Below is a small trained network, with its code and all its weights. Each question gives an input and a class and asks what happens when units are switched off, that is, made to give their printed mean instead of their output.

import numpy as np


def w(rows, s, z=0):
    codes = np.array(rows[::2]) - 128.0
    scale = np.full(codes.shape[1], s)
    scale[-1] = z or s
    return codes * scale


def f(y):
    return y / 2 * (1 + np.tanh(0.7978845608 * (y + 0.044715 * y**3)))


def log_softmax(a):
    a = a - a.max(-1, keepdims=True)
    return a - np.log(np.exp(a).sum(-1, keepdims=True))


def net(x, mask):
    res = np.array(x, float).reshape(1, 5) / 4 @ E
    y = f(res @ A[0][:, :-1].T + A[0][:, -1])
    res = res + np.where(mask, y, B[0][:, -1]) @ B[0][:, :-1]
    return log_softmax(res[-1] @ U[:, :-1].T + U[:, -1])


A, B = {}, {}
E = w([
[195,49,120,169,92,90,56],'x0',
[128,133,124,125,128,127,129],'x1',
[62,165,132,185,184,27,135],'x2',
[115,255,89,181,100,167,2],'x3',
[106,61,15,100,254,139,110],'x4',
],0.0074)
A[0] = w([
[116,180,103,155,128,167,58,58],'N0',
[72,134,137,162,150,45,115,26],'N1',
[178,72,133,168,122,91,66,10],'N2',
[153,93,135,92,109,252,112,33],'N3',
[120,105,68,111,184,143,106,81],'N4',
[83,188,134,101,161,187,186,35],'N5',
],0.016,0.012)
B[0] = w([
[141,74,167,77,152,112,173,254],'N0',
[222,201,89,122,148,45,163,184],'N1',
[7,113,72,72,69,50,75,179],'N2',
[154,196,116,169,185,33,153,225],'N3',
[151,163,218,108,80,141,114,234],'N4',
[72,69,75,126,56,45,51,194],'N5',
],0.018,0.0063)
U = w([
[164,166,79,157,164,75,116,92],'0',
[137,113,122,123,130,124,84,252],'1',
[102,103,91,124,85,101,60,116],'2',
[144,12,157,85,150,93,196,90],'3',
[138,178,222,157,17,128,104,95],'4',
[119,77,95,246,179,251,74,181],'5',
[136,107,29,165,159,211,81,77],'6',
],0.013,0.021)

Each question gives the input, the list of numbers given to net, and the class t.
The units are the neurons (one row each of A and B). Each row of codes is followed by its name. A weight is (code - 128) times the scale printed after its matrix; where a second scale follows, it is the last column's (A, B and U).
mask holds one flag per neuron, in row order. A switched-off neuron (its flag False) gives its mean, the last column of its row in B, instead of its output. The means were averaged over made-up inputs and are rounded, as every weight is.
A unit's drop is (log p(t) with every unit on - log p(t) with that unit switched off) / (log p(t) with every unit on - log p(t) with every unit switched off).
The circuit of an input: a set's keep is (log p(t) with only the set's units on - log p(t) with every unit switched off) / (log p(t) with every unit on - log p(t) with every unit switched off). Starting from all 6 units, units are removed one at a time, each time the one whose removal leaves the highest keep (on an exact tie, the one counted first), for as long as the keep stays at least 0.8.
units of the circuit, in order: the units of the circuit, biggest drop first
unit that matters most: the unit with the biggest drop
top k neurons: the k neurons with the biggest drops, biggest first
drop when u is switched off: that unit's drop, to one decimal
input [7,-4,3,1,-7], class 2: unit that matters most	N2
input [8,-3,-8,-3,-3], class 0: top 2 neurons	[N3, N5]
input [-4,6,-3,-6,-5], class 1: units of the circuit, in order	[N0, N4]
input [1,-2,-5,-1,-5], class 0: top 3 neurons	[N4, N3, N0]
input [-5,3,-2,-2,-4], class 2: top 3 neurons	[N5, N4, N0]
input [-8,-2,-6,3,5], class 2: top 2 neurons	[N5, N1]
input [4,7,-5,-3,-6], class 1: top 4 neurons	[N4, N0, N1, N3]
input [3,-2,-2,5,-2], class 3: units of the circuit, in order	[N0, N4]
input [6,-2,2,-4,-2], class 2: top 2 neurons	[N2, N0]
input [7,-2,7,-5,3], class 0: top 3 neurons	[N1, N5, N0]
input [4,0,5,6,-3], class 3: top 2 neurons	[N0, N3]
input [-7,-3,3,-6,7], class 2: top 2 neurons	[N5, N0]
input [6,6,-6,-6,6], class 0: top 3 neurons	[N3, N0, N5]
input [2,5,-8,2,-7], class 0: top 2 neurons	[N3, N4]
input [-3,6,-2,8,4], class 3: top neuron	[N0]
input [8,-1,-7,-8,6], class 2: top 2 neurons	[N2, N0]
input [1,-1,-1,-2,-1], class 5: drop when N4 is switched off	0.2
input [1,-8,-1,4,-7], class 1: drop when N5 is switched off	-0.2
input [0,-5,-2,1,8], class 4: drop when N4 is switched off	0.9
input [4,5,8,-7,6], class 0: unit that matters most	N1
